Z483: [-17  33 -56   6 -49  62  -7 -11 -19 -13 -33  24 -11  39  29   6 -37  14
  79 -45   3  -6 -56  -5 -36  56   5 -71]
Z613: [   3  -26   41   23   82  -87   18   41    3  -36  -33  -52   -8   40
   44   26 -107    2   24  -21  -39  -47   16    3    8   23   68   -1]
Z335: [ -7  -1  -1  -1  25 -18 -26  -1   0  22 -21  23  63 -21  -5  22   8  -4
 -19 -18  40   6 -47  -1 -21  70   8 -13]
shift -1: [ -6 -56  -5 -36] => [ -7 -57  -6 -37]
all Z613: [3] => 0 8 23
Z483? => [-17  33 -56   6 -49  62  -7 -11 -19 -13 -33  24 -11  39  29   6 -37  14
  79 -45   3  -6 -56  -5 -36  56   5 -71]
all Z335: [-1] => 1 2 3 7 23

Z950: [ 10  31 -35   5  11  22  38 -24  -8 -22  13   1  19   4   9 -26   5 -25
  30 -11  47 -17   4  26 -12   3  37 -23 -15  27 -24 -14   5 -13  11]
Z770: [  57   16  -95  -50   23   -9   68   -1  -53   24   41  -39  -23   96
   -8  -25  -48    7   71   -1   70  -45  -22   50  -39   99   22  -93
   19    1   -4   32   45 -119    8]
Z80: [ 26  16 -48 -18  13   3  40  -8 -21   1  21 -16  -2  38  -1 -19 -16  -4
  39  -4  44 -22  -8  30 -20  41  21 -44   1  11  -8   6  19 -49   7]
Z576: [  50   40 -101  -31   26   15   85  -23  -45   -4   40  -26    1   73
   -1  -43  -31  -15   78   -9   95  -48  -13   60  -39   75   45  -88
    2   25  -23    6   37  -96   19]
Z87: [-15   9  17  19  -2  11  -6  -9  15 -19  -8  17  14 -32   7  -3  18 -12
 -12  -4  -2   9   9  -3   8 -32  11  21 -13  11  -7 -18 -13  35   0]
Z217: [-12  16   7  19   1  16   4 -15  12 -27  -5  15  22 -31   7 -11  19 -19
  -3  -8   8   5   9   2   5 -32  18  15 -18  16 -14 -21 -12  32   6]
Z364: [-13   7  16  16  -4  11  -9  -8  17 -18 -10  14  15 -30   5  -2  19 -11
 -12  -3  -3   9  11  -5   8 -33   8  21 -10   9  -5 -15 -13  32   1]
Z882: [  54   34 -101  -35   26    9   82  -17  -47    1   39  -30   -3   79
   -5  -38  -35  -11   77   -7   89  -45  -15   59  -42   81   41   18
    4   17  -20   13   39 -102   15]
Z476: [-14  12   9  19  -1  14   0 -14  16  21  -7  15  21 -29   6  -7  21 -17
  -6  -8   6   5   9   0   5 -31  18  19 -13  16 -11 -21 -11  31   4]
Z576? => [  50   40 -101  -31   26   15   85  -23  -45   -4   40  -26    1   73
   -1  -43  -31  -15   78   -9   95  -48  -13   60  -39   75   45  -88
    2   25  -23    6   37  -96   19]
all Z476: [19] => 3 27

Z983: [  31  -24  -46   47   41   25  -12   -4   20  -43  -49  -56    1  -52
  -21   36  -81   29  -29   -7   37  -24  -57   13  -10   74   14 -106
   16   47   64]
Z25: [ 29  34  30  26 -34   8 -14  18  -9 -46  43  -5 100   2 -32  40 -33 -61
 -14 -35 -12 -15  19  42   2 -28  20  11  21 -17  -8]
Z4: [ 41  36 -37  15  59  56  12 -27  53  39  -2  14 -16  30  87 -35  55  36
  19   8 -29  67 -14 -11  -1   5 -20  61  -6  15  19]
Z171: [-43 -90   4  52 -38 -41  15 -30  17  35 -24  60 -27   4 -94  36  56  39
  -8  18  30 -31  48 -17  12  60 -33  64 -43  -5   3]
Z983? => [  31  -24  -46   47   41   25  -12   -4   20  -43  -49  -56    1  -52
  -21   36  -81   29  -29   -7   37  -24  -57   13  -10   74   14 -106
   16   47   64]
all Z983: [14] => 26
Z171? => [-43 -90   4  52 -38 -41  15 -30  17  35 -24  60 -27   4 -94  36  56  39
  -8  18  30 -31  48 -17  12  60 -33  64 -43  -5   3]
shift +1: [ 30  87 -35  55] => [ 31  88 -34  56]

Z792: [-19  32  31   6  -4  25  29  40  23 -73  20   6  13 -18   1   8  24  32
   7 -58  15   2 -12  22   0 -33  31  -2  68 -82 -19 -34 -32 -12 -13  34
  22  34  14 -76  -7   0  49 -17  40  64  39   4  -2   3]
Z992: [ -42    4   22   49   33  -27   26   63    8  -63    3    2  -54  -39
  -18   45  -74   -1   21  -40   44    5 -115   46   -8  -29    8   -7
   76  -87    3  -65  -60    3  -33  -34   -8   32   19  -64  -51  -42
  -11    4   27   31   74  -57  -15    4]
Z330: [ -3  -1  34  61 -36 -17  32  17   4 -38  57   9 -15   5   5   7 -18 -26
  11 -77  12  11 -54   5  12  23  38 -12  11 -73 -12 -40  -2 -12 -13   5
  30  30 -33 -11 -36 -55 -12 -36  30  45   9  -2   2  18]
Z812: [  -7  -45   22   89  -21  -54   16   13  -20  -10   41    5  -49   -2
    1   14  -63  -57   21  -40   16   18  -70    2   11   63    2  -15
  -28  -42   11  -44   -1    4  -21  -42    3   12  -44   44  -55 -108
  -60  -32   18    0    3  -42   -2   22]
Z592: [ -42   28   22   49   33  -27   26   63    8  -63    3    2  -54  -39
  -18   45  -74   -1   21  -40   44    5 -115   46   -8  -29    8   -7
   76  -87    3  -65  -60    3  -33  -34   -8   32   19  -64  -51  -42
  -11    4   27   31   74  -57  -15    4]
Z989: [  6 -56  12  98 -23 -78   8  -7 -30  10  43   3 -54  10   3   7 -67 -77
  12 -35   5  19 -51  -7  10  74  -4 -20 -52 -26   7 -36  16   3 -11 -52
   6   3 -55  59 -57 -93 -74 -31  21 -13 -17 -19   3  17]
Z969: [ 28 -36  15  89 -53 -32   9 -24 -22  23  40   5 -14  40  21 -13  -4 -48
   3 -41 -18  15 -18 -28  20  76   7 -17 -88 -14  -3 -21  51  -7   5  -9
  26   1 -55  71 -39 -94 -61 -45  16  -3 -46  25  12  21]
Z874: [ 42   1  38  35 -76  17  18 -22   2  20  78  14  34  52  37 -40  78 -16
 -10 -55 -40  13  52 -39  26  60  32 -15 -72 -17 -27  -2  75 -23  23  48
  45  19 -59  34   0 -36  17 -66  25  32 -51  86  26  27]
Z647: [ 34 -33  18  55 -59 -21   3 -28 -18  35  53   5   3  49  26 -24  26 -30
  -4 -44 -25  11  10 -33  17  99  12 -16 -73   2 -12  -6  74  -9  18  12
  28   0 -68  83 -13 -53 -33 -54  19   0 -49  41  19  23]
Z989? => [  6 -56  12  98 -23 -78   8  -7 -30  10  43   3 -54  10   3   7 -67 -77
  12 -35   5  19 -51  -7  10  74  -4 -20 -52 -26   7 -36  16   3 -11 -52
   6   3 -55  59 -57 -93 -74 -31  21 -13 -17 -19   3  17]
Z992? => [ -42    4   22   49   33  -27   26   63    8  -63    3    2  -54  -39
  -18   45  -74   -1   21  -40   44    5 -115   46   -8  -29    8   -7
   76  -87    3  -65  -60    3  -33  -34   -8   32   19  -64  -51  -42
  -11    4   27   31   74  -57  -15    4]

Z434: [ 67 -28 -20  52 -59 -28  59 -11  59 -28]
Z327: [-58 -16 -16  61 -58 -24  66   4   5  33]
Z855: [ 67  69 -20  52 -70 -28  59   1  -9 -24]
Z434? => [ 67 -28 -20  52 -59 -28  59 -11  59 -28]
all Z434: [-28] => 1 5 9
all Z434: [59] => 6 8
shift +1: [-58 -16 -16] => [-57 -15 -15]
all Z327: [-58] => 0 4
Z327? => [-58 -16 -16  61 -58 -24  66   4   5  33]

Z756: [ 86 -14 -13   8]
Z797: [-37  -5 -14 -14]
Z349: [-13 -13 -13 -13]
shift -1: [ 86 -14 -13] => [ 85 -15 -14]
all Z349: [-13] => 0 1 2 3
Z756? => [ 86 -14 -13   8]
all Z797: [-5] => 1
shift +1: [-13] => [-12]
all Z756: [-14] => 1
all Z797: [-14] => 2 3

Z91: [-48   4  37 -67]
Z332: [ 91 -14  11 -14]
Z76: [ 10  41 -26  10]
Z406: [  9 -11  37   3]
Z235: [  6  -5  29 -22]
Z941: [-13  -1  26  23]
Z981: [-12 -12   2 -12]
Z207: [-16  18 -16 -61]
all Z76: [10] => 0 3
shift -1: [-1] => [-2]
all Z981: [-12] => 0 1 3

Z201: [-77 -87   1   3  -3  -8 -44   3  37]
Z407: [58 95  1  3 -3 -8  0  3 37]
Z146: [-53 -67   1   3  -1  -8 -44   3  37]
Z685: [ 57  87   1   3  -3   0   7   3 -85]
Z688: [ 57  87  57   3   3  57 -44   0 114]
Z202: [58 -3  1  3 -3  0  0 -3 56]
Z445: [ 33  57   1   3  -3  -8 -44   3  92]
shift -1: [-44] => [-45]
all Z202: [0] => 5 6
Z146? => [-53 -67   1   3  -1  -8 -44   3  37]
shift +1: [-3] => [-2]
all Z202: [56] => 8
Z688? => [ 57  87  57   3   3  57 -44   0 114]
all Z688: [57] => 0 2 5

Z178: [ 42   2 -41  26  14  -5 -44 -50 -21  18 -52  56  39 -40  33   5  11  -9
  -8  44]
Z450: [-12 -19 -68  -1 -61 -17 -33 -81 -14  15 -92 109  -9 -80  43 -26  41  13
  46  94]
Z843: [-56  41   7 -58 -72 -54  48 -38 -41  48 -36  30 -56 -47 -36  50 -41 -38
  36  23]
Z457: [-56  41 -72 -58 -72  30  48  30 -72 -54   7  30 -56 -53 -72  50 -41 -38
  36  46]
Z275: [ 42   2 -41  26  29  -5 -44 -50 -21  18  80 -99  -8  76 -19 -31   5  22
  -4 -80]
Z275? => [ 42   2 -41  26  29  -5 -44 -50 -21  18  80 -99  -8  76 -19 -31   5  22
  -4 -80]
all Z457: [30] => 5 7 11
shift -1: [-99] => [-100]
shift -1: [-56] => [-57]
all Z843: [-41] => 8 16

Z41: [ 52 -87  42  42  20 -35 -24 -27  52  -8 -45 -72 -14   4 -30 -26   9]
Z124: [-11 -44  20  21  48 -10 -60  -9 -27 -10 -25  21  32 -32   1  26  47]
Z341: [ 41 -55   1  18   7 -37 -11   1 -16   1  -9 -11  36  -4   2   8   3]
Z999: [ 47 -52  -5  49   0 -66   5 -18  27  -1 -28 -52  24 -10   0 -18  -4]
Z488: [ -9  36 -15 -76 -35  11  37   2 -17   1  32  22 -13  15   6   6 -33]
Z488? => [ -9  36 -15 -76 -35  11  37   2 -17   1  32  22 -13  15   6   6 -33]
shift -1: [-44] => [-45]
all Z124: [-10] => 5 9
all Z341: [-11] => 6 11
shift +1: [ 41 -55   1] => [ 42 -54   2]

Z719: [  -5   29   -5   25  -10   42   28   13   11  -45   56   33    1   58
    4    3   34   29  -12 -117  -20  -47  -13   -5   20   29    1  -20
   20   -2   13    3  -21  -10   -7  -40   29   19    2    1   50   29
   29  -29  -16   32    8   10   -5  -69  -42   13   13    9    2]
Z198: [ 14 -15   0 -13 -10 -26   2  24   7  39 -22 -31  -8 -31 -12 -29  -7 -17
  -6  47   8 -19  31   1   9   8  16  28  32  24  10 -25 -46  17  12  -6
  32   8 -21  -3 -20 -15  -9  16 -51  14  -5 -12  -7  40  -5  19 -25  -3
 -13]
Z649: [  8   6  -1  10  -4  -6 -28   0 -19 -24 -30  -6 -13  20  17  12  12  24
  24  41   5  66 -32  -4  -5   6 -29   2 -26 -21  -5  28  61 -23 -28  39
 -23  -5   9  -4 -18   4  -6  16  49 -50   4  -7  10   0  42 -20  -6 -12
  12]
Z828: [  9  12  12  25 -10  -1 -39   0 -32 -37 -28  -6 -16  21  13  19   7  13
  27  56   4  92 -31 -17  -1   9 -51   2 -33 -35  -9  34  80 -31 -33  48
 -25  -2  20  -9 -26   7 -23  21  58 -69   1  -7  10   2  55 -42 -16 -11
  11]
Z560: [  8   9 -29  14  -8 -11 -38   1 -32 -32 -30  -8 -14  25  22  15  -3  26
  32  55   6  78 -31  -5  -1  -1 -54   4 -31 -36  -9  37  84 -29 -45  52
 -30  -4  14  -9 -24   9 -19  23  62 -69   3 -12  14   3  54 -36 -12 -16
  10]
Z216: [  4  16   8   6 -14  15   3   3  -1 -22  23   7  -9  31 -22  -6   9   2
   1 -30  -6  -7  -6 -13  13  11 -10   2   6  -6  13   5  -4  -8 -13  -8
  -9   9  -5  -1   9  11   5  -2   9   3   4   2   1 -25  -8  11  -6  -4
  -8]
Z284: [-42 -26   6 -10  49  -5  42 -45  18  26  -9  37  54 -55  27  47 -69  -6
 -12 -12   1 -33 -10  33 -56 -24  22 -44 -30   6 -39  -2  19  16  56   8
  -8 -54  44  17  23 -25  19 -29   9  25 -10  33   6   8  -3 -27  54  18
  15]
Z63: [  9  11 -10   1 -13   3 -18  -1 -20 -33  -4  -5 -16  35   2   7  31  10
  17   7  -4  55 -12 -15  10   1 -34   2  -7 -23   1  24  45  -7 -21  19
 -18  10   3  -2  -8  12 -17  12  -7 -40   2  -5   6 -19   1 -17  -3 -17
  -2]
Z110: [ 10 -11  18 -18  -9 -16 -10  23   5  14 -23 -21 -10 -20 -19 -29  -2 -27
 -11  28   5 -13  26  -2  12   8  15  24  25  19  10 -18 -37  15  24  -7
  29   9 -21  -1 -20  -6   5  16 -33  12   1 -14  -6  29  -7  26 -20  -5
 -13]
Z740: [ -15   27   14   17    4   30   39  -27   13  -41   52   38    6   51
   -5   17   29   19  -13 -113  -23  -36  -12    2    9  -12   21  -28
   21    2   14    1  -15  -13    6  -37  -24    3    7    8   49   21
   15  -33   -9   33  -25   17   -6  -67  -43    6   28   13    4]
Z677: [ 12 -21  -3 -17 -16 -17 -24  23   2  31  -8 -24  -8 -24  -5 -31  -6 -11
  -4  33   9 -21  43   2  14  -9  16  22  29  15 -24 -17 -39  13  10 -12
  25   9 -21  -2 -16 -12   1 -24 -44  14  -3 -11  -4  30  -8  24 -17  -4
  -9]
Z880: [ -1  24  -7  17  -7  32  22  -9   6 -39  53  23  -4  49  -7   6  40   3
  -6 -89 -15 -19 -10  -1  14 -11   4 -13  11   0  16   3 -19 -10 -20 -33
 -15  10  -2   1  35  18  13 -21  -1  28  11  10  -5 -58 -34   4   6   7
  -1]
all Z719: [13] => 7 30 51 52
all Z63: [-7] => 28 33 44
Z284? => [-42 -26   6 -10  49  -5  42 -45  18  26  -9  37  54 -55  27  47 -69  -6
 -12 -12   1 -33 -10  33 -56 -24  22 -44 -30   6 -39  -2  19  16  56   8
  -8 -54  44  17  23 -25  19 -29   9  25 -10  33   6   8  -3 -27  54  18
  15]
all Z677: [-24] => 6 11 13 30 43
all Z63: [1] => 3 25 30 50
shift -1: [11] => [10]

Z760: [  46  -11   14  -35  -33  -49   76    7    0   57  118  -69   12  -87
    8    0   29   21    8   31   35  -88  -27 -112   -4   11   14]
Z686: [ 34 -12 -10   0 -11 -59  22 -13 -11  60  71 -43  31 -27 -46  77  31   0
  43  11  14 -40 -16 -53  11 -21  42]
Z472: [  53   -9   12  -31  -35  -54   65    9   -5   73  116  -68   -5  -82
   -2    4   31   73   16   31   35  -89  -32 -113   -1    6   -5]
Z693: [ 35   3   1  74 -20 -25  12  13 -17  50  21  -9  54  -4 -32  13  11   2
  28   7   9 -27 -28 -29  31 -12  26]
shift +1: [-82  -2   4] => [-81  -1   5]
all Z472: [73] => 9 17

Z180: [-31 -39   1 -27  42  80 -28]
Z903: [-10  54  54 -49 -10  47  -7]
Z687: [ 28  48 -47  45 -60 -29   0]
Z704: [-13 -21 -31 -13   8  92 -57]
Z747: [ 55 108  23  23 -96 -18  -9]
Z470: [ 83  82  50  83 -29  -9  50]
Z832: [-13 -29   3 -39  32  88 -20]
Z900: [ 42  34  50 -46 -25 -11  40]
Z574: [ 25  40 -79 -79  -9 -79  -9]
all Z574: [-9] => 4 6
all Z470: [83] => 0 3
shift +1: [-31] => [-30]
all Z903: [-10] => 0 4

Z648: [43 56 77 61]
Z295: [-37 -18  -8 112]
Z369: [-38 -38 -35 -38]
shift +1: [43] => [44]
all Z369: [-38] => 0 1 3
shift -1: [-38 -38 -35] => [-39 -39 -36]
Z295? => [-37 -18  -8 112]
all Z648: [77] => 2

